[-25  17 -36 -25  -5  22 -18  14   7  23  -2   0  -9   7 -17  -1   4  -3
   2 -14  23   1   6 -13 -13   1 -15 -10 -20  -1   8  11  22 -14]  vid
[-10   1 -26  -6   9  -9  21  -5   5   9   0  -2  -4   9  13  -8   1 -15
 -28  17   6 -24 -20  -5 -25  18  -8   4  13  23 -24  -8  -4   0]  pizef
[-20  15 -33 -27   2   9 -18   4  -9  23   3  -4 -12  11  -8  -2   4  -8
 -19  -1  24 -14  -4 -23 -10  -2 -11 -11  -7   2   7  12  19  -5]  pizef
[ 26  41 -40  39 -16   6  27  -9 -16 -22 -31 -25  -4  -6  56   5   0 -33
  40  26  15 -13 -30 -38  20  -5 -21  12  12  28 -16 -32  24 -29]  fet
[ 19 -12  -8  -2   8  -3   3  -7  11 -15  26 -15  35  39  16 -10  19  22
 -17   7 -33  22 -26  34  13  -6  12  -4  -4  -3   4   5   8  14]  fet
[-20  24 -31 -20   1   5 -18   3  -4  20   4   2 -10   9 -14   6   7 -16
 -18  -6  19 -17  -1 -24 -13  -6 -14  -9  -6   7   7  10  14  -6]  pizef
[  3  23 -13   3   9   5  29  19   8  13  -7  15 -23 -22   5 -20  42 -16
  18  -3 -16  -4  -6  -6 -17  -1   6  11 -14   9 -26 -28  23 -14]  vid
[  3 -26  -8  21  -4  21  14 -11   5  -7  -2 -16   8  26 -20 -34  40  27
  27   9 -17   3  -2  33   6 -25  -3 -24  -5   1   0  -9  -4   9]  vid
[ -7   8 -15 -13   7   3  24  13   1   5   0  -2  15  13  14  -3   7 -14
 -24  13   5 -19 -18   7 -39  22  -8   9  19  18 -24   0   0   8]  Zir
[-11  -8 -11   0   6 -10  37  -3   7   1  -9  -8 -13  17   7   0  -4 -15
 -17   3   0 -16 -22   1 -28  13   1  13   5  15 -27  -3   4  10]  kov
[ 15  -9 -33  63  -7  24  36 -32 -37  -8 -10  -1 -25  20  -9  35 -36   7
   3  11  34 -15  -3 -73  27 -51 -60  48  10  30   4  -5 -13 -28]  fet
[-17 -12 -39  -8   5   1 -35   3   5  -8 -19 -31  43 -20  22  10 -60  64
  -8 -17  46  25 -62  21  50  40  87  36 -21 -29  52  75  -8 -15]  lise
[-14  25 -22 -11   2   3 -10  15   4  18 -10  -7 -19   8 -15  16  -1 -27
  -7 -12  22  -9  -3 -27  -8   0  -1  -5 -21  -3  -7   6  29   0]  kov
[-15  -2 -20 -10   4  -9  18 -12   2   6  -1  -2  -4   5  10  -3   1  -9
 -24   8   2 -22 -16   0 -30  16  -6   6  10  23 -16  -4  -5   1]  pizef
[-13   6 -19  -6   6   0  18   9   1   8  -5  -6  12  16  17  -2   1 -13
 -27  12   9 -19 -22  13 -40  24 -13   8  18  30 -29  -3   3  11]  Zir
[-13   1 -13 -10   6 -10  27  -1   3  -1 -11  -8  -8  15   8   3  -5 -28
 -16   6   3 -17 -20  -2 -27  21   4  12   1   9 -27  -6   5   9]  kov
[ -4  -2 -13 -15  -1   1   7 -15   6  -2   0 -14   3   2  21  -1   7   2
  -8  16  10 -20 -18   5 -38  12 -11  15   9  13 -22 -13  -6   6]  butu
[ 27 -15  10  46 -29  38   1 -22 -13 -25   2 -45  16 -56 -28   0  20  77
  53   2  -8  15  -7   7  11 -49   7  30  -6  47  43  39  -2 -15]  lise
[-46 -34  19  51  10 -48  32  -9  40  -1  -7  21 -18  43  -1 -12  -5  60
 -26  -6 -41 -19 -65  27   2 -18 -24  17   6  32 -17  -4  17  32]  butu
[ -1  21  25  26   0   2 -11 -20  -9   6 -12  -7  11 -44  -3 -20  16  31
  41 -22 -35  46  16  59  28 -18  27 -31   6 -25  28  -2   5  -8]  lise
[ 46 -21  23  50  14  12  38 -39   5  21 -24 -15  19 -70  31  -9  48  48
  23 -43   4  -9  13 -31 -40 -24  31  55   8 -36 -27 -12 -34   0]  lise
[ 31  -3 -14  60   9  -2  17  42   6 -21  -5 -20 -32 -21   3 -64  -3  67
   0  67  12 -30 -81  15  26 -11 -54 -12  25  83  -7   1  53 -12]  Luku
[ 15 -38  26   6  10 -14  11 -10  11  15  12 -11   1  13 -12 -12  10  21
  14  20 -28  18  16  20  19 -27  14 -17  -5  -5   9 -10  -6  20]  kov
[ -9   1 -14  -7   4  -7  30   1   8   1 -11 -11  -9  10  11   7  -5 -28
 -13   6   5 -20 -17  -7 -26  20   0  18   0  14 -31  -8   6   7]  kov
[  2  -7  18  -8   8  -2  -5 -30  -3  -8  24   9   9  -3   1 -14 -13  39
   4  -2 -14   0   5   9  11 -33  17  20  -8 -47  21  -6  -7   8]  Luku
[  0 -26   1  53 -35  13  41   2  44  13  -2  -5  -8   9  17  20 -18  20
  49   1   0   9  49 -29  18 -26   3  11  27   7 -26 -13 -32   2]  vid
[-19  -4  -3 -36  22  43  41   6  -1   7  10 -18  12   7  -6 -27   0  31
  -8  31 -20  -1 -27 -27  15  11 -50  12  -3 -36   6  15  55  -4]  lise
[  3  20  11  -6  13  10  10 -12   0   3   0   3  19 -23 -28  18  31  -1
  10 -19 -31   3   5  15  17 -25  19  17  -1 -18   5  17 -14   6]  kov
[ 42 -21  16  40 -12 -23  25  -5  11 -42  17   2 -15  -7  50 -55  17  45
  11 -11 -31   6 -23  63 -16 -19  52   7  11  -5 -12 -24 -14  10]  Luku
[ 15  43  -8  24 -11 -37 -32   3  36   2  22   5 -24   6  27 -19 -14  -3
  -2 -11  -9  30  19  47 -17 -22  32 -71   3 -14 -19 -52  20  11]  Luku
[-22  -1 -13   2   5  -8  23   4   2  11  -3  -8  -1  14   8   1  -8  -3
 -16   8   5 -13 -29   2 -35  31 -19  15  12  29 -27  -8  21   2]  fet
[-34 -25   2   8  12  -8 -20  33  14  51  42 -15   1  48 -16 -18  -9  18
 -28   5 -13  37   3  25  -3 -23   5 -36   4  -8 -38 -27  53  40]  fet
[ 35 -42 -14  10   8  29   1 -36 -18 -12  21 -15  14  28  22 -16  -4  21
   0  52   4 -13  13 -33  41 -24 -46   8   7 -10   3  -9 -40  -7]  pizef
[ 32  17  37 -32  21   3 -54  26  13  17   1  -6 -43  33  11 -61   6  20
  12  24  11  10 -35 -10 -17  40  18 -22 -18 -46 -29 -13  55  41]  lise
[-101   16  -40   24  -26   14   48  -27    5    5   -7    3  -15   53
   -1   20   13    1   21  -18  -28  -21   33   52   31  -21 -106    0
   -7   29   30    8    9  -11]  Luku
[-19  30 -33 -18   6   7 -19   2  -8  21   8  -2 -15   8 -11  -4  -4  -3
 -23  -8  37 -19  -3  -8 -20 -10 -25  11 -14   6  18  15  27  -6]  Luku
[ 32  62  25  57 -10 -18  14  10  18 -46   9  37 -27 -37  20  10  20 -16
  17  -3 -56  20   6  -4  14   2  42 -27  22   2 -47 -42 -13  -5]  pizef
[-14   1  18  40 -34  -3 -39  -6   0 -22  36  -3  20 -41   0   2 -21  49
  29 -24 -19  36  45  49  22 -43  31 -19   3 -13  29  -4 -20  -9]  Luku
[-16  24 -15 -29   3  13 -19  29 -10  20  -9   0   3   9 -10   4   9  -3
 -11  -5  19  -9  -9 -12  -8   5 -14  -9  -7   2  13  18  30   2]  Zir
[-39   7 -27  39 -27  30  37  -2  14  -8  11  13  13  -2 -34  11  23  25
  33 -31 -23   6  29  24  17 -51 -21  -8  16  -8  18  18 -26 -22]  vid
[-17  23 -24 -35  -1  13 -25   3  -2  13  -3  -7 -10  14  -9  10  12  -4
  -8  -1  28 -12  -8 -20 -20   1 -21  -5 -13  -8   5   4  22   1]  butu
[-26   1 -22 -10   6 -11  19 -11   3   9   1  -1  -5  13   8  -3  -2 -15
 -28   9  -1 -19 -15   3 -29  17  -5  -2  10  19 -21 -10   1   4]  pizef
[ 16  -8   2  41   5   6  32  15 -15  -5  -9 -23  -4  25  -3  -8  19  12
 -16  21  23  -6 -22 -50 -12 -17 -20  27  21  29 -30  15   8  27]  lise
[-13  -3 -13   2   7  -6  34  -4   5   7  -9 -10  -7  10   6   5  -4 -34
 -17   7   1 -21 -12  -4 -30  15  -8  18   2  20 -34 -11   7   5]  kov
[-14   5 -27  10   8  -1  31  -6   5   8  -2  -8  -1  25  10  -1   3 -13
 -18   6  10 -20 -26  -6 -43  26 -22   7   7  14 -30 -15  18  -2]  fet
[-20   7 -20   2   6  -3  29  -4  10  14 -18 -18  -4   1  15  -8 -11  -4
 -14   2   9 -14 -24  12 -35  20 -25  16   8  17 -27  -8  15   4]  lise
[ -8   7 -22   3   8  -3  27  -4   7  10  -9 -17   4  -5  21 -15 -13  -9
 -19   5  13 -14 -27   7 -43  18 -18  20  13  12 -28  -7  11   0]  lise
[ 27  25  67 -21  -4 -31 -14  66  20  -9 -15  35 -33  47 -30  -1  26 -26
 -21 -17 -38  23  17   8 -19  35  22 -67   5   5 -12 -11  36  45]  Zir
[ -7   8 -16 -13   4  -2   8 -10   7  -5   1  -7   1  12  16   0   7  -2
 -19  13   9 -17 -26   1 -35  16  -9  10  10   8 -22  -7  -1   7]  butu
[  3  26 -18  59  30 -31  30  40   9 -14  -1  22 -29  21  36  -7 -36  -7
 -37  45   1  11 -32 -30  67  15  -5 -13   6  10 -29 -32  36  -5]  Luku
[-14  -3  17  10  -4 -15   8 -11  -8 -15 -14  10  -6  31 -25  12  -5 -25
   1 -24 -29  15  10  30  25 -10  24 -12  -8 -11  16   5  -8  12]  kov
[ 11   8  16 -32  20   1 -48  -5   3  49  15  10 -19   4 -16 -16   9  20
 -15  -6  -7  26  13  16   4 -22 -15 -24  -5 -10  21   0  24  10]  butu
[-52   4  28  24 -25 -17   6  30  16 -34  37  23  -8  47 -34  -4  23 -33
  -2 -29 -48  -4  22  21 -36  -9   5 -21 -12 -19 -21  -8  13  25]  kov
[-37 -32  -1 -32  -7  28  14  -6 -24 -24  18   0   5  -2 -11  11 -18  58
   2  14 -23  16  -5  -6  52  10   9  13 -11 -15  45  38  -5 -13]  pizef
[-52  21 -37  64 -11  22  79 -11  -4 -36  29  -9  26  -4  13   4  69  28
  38   6 -19 -17  -1 -32 -13 -53 -28  32  -1 -33 -14  -3 -14 -11]  lise
[-13  23 -21 -18   1  11 -27   0  -2  17  -1  -8  -9  12  -3   0  16  -3
 -11  -4  26 -13  -8 -18 -25  -8 -27  -7  -6  -3  -4  -1  24   2]  butu
[-13  31 -35 -14   5  10 -14   7   8  25 -15 -15  -7   6  -6  -1  -6  -7
 -13 -17  34 -10 -17 -12 -26   3 -17   4 -13 -11  -3  10  30  -2]  lise
[ 12 -22 -21  -6  22  29  18 -49 -10  -3 -41  -6   2 -10  47 -10  29 114
  23 -30   7  -7 -66 -25  69 -39  14  47 -15 -79  33  30  -9  -6]  butu
[ -7  -6 -14  -8   5 -11  29   2   9   1 -11 -10 -11  15  13  -2 -12 -14
 -12  11  12 -20 -28  -5 -23  22   6  16   4  10 -21   4   4   7]  kov
[-12  44 -26   0  14  55   8   2 -47 -14   6   0 -16 -10 -46 -11  53  23
  -8   6   5 -23 -42 -68  12 -42 -31   5  -1 -10   3  29  44  -9]  pizef
[ 20  -5  -8 -17  -4   9   6  31  32  -9   9  14   3  -5  -3  -8  14  33
   2 -12 -11  26   6  24   5  20  32 -19  -2 -13  13  21 -17 -10]  vid
[ -3  -3   5 -17   6   9 -23 -22 -15  30   5 -16 -30  40  45 -40  31   7
  18  21  -5   6  -1 -25   1 -30 -39 -12 -20 -21 -12 -39  54  21]  butu
[-30 -23  -4  -1   3  23  26  12  -3  -4  25 -22  15   7 -21 -24  14  62
  20  23 -17   9 -20  18  18 -30  -7   8  -4 -30  10  13  14  12]  lise
[-10   5 -17  -6   6  -4  32  -1   7   2 -11 -11  -9  10   5   5  -3 -27
 -12   9   5 -20 -17  -5 -26  18  -3  12   5  12 -28  -5   4   5]  kov
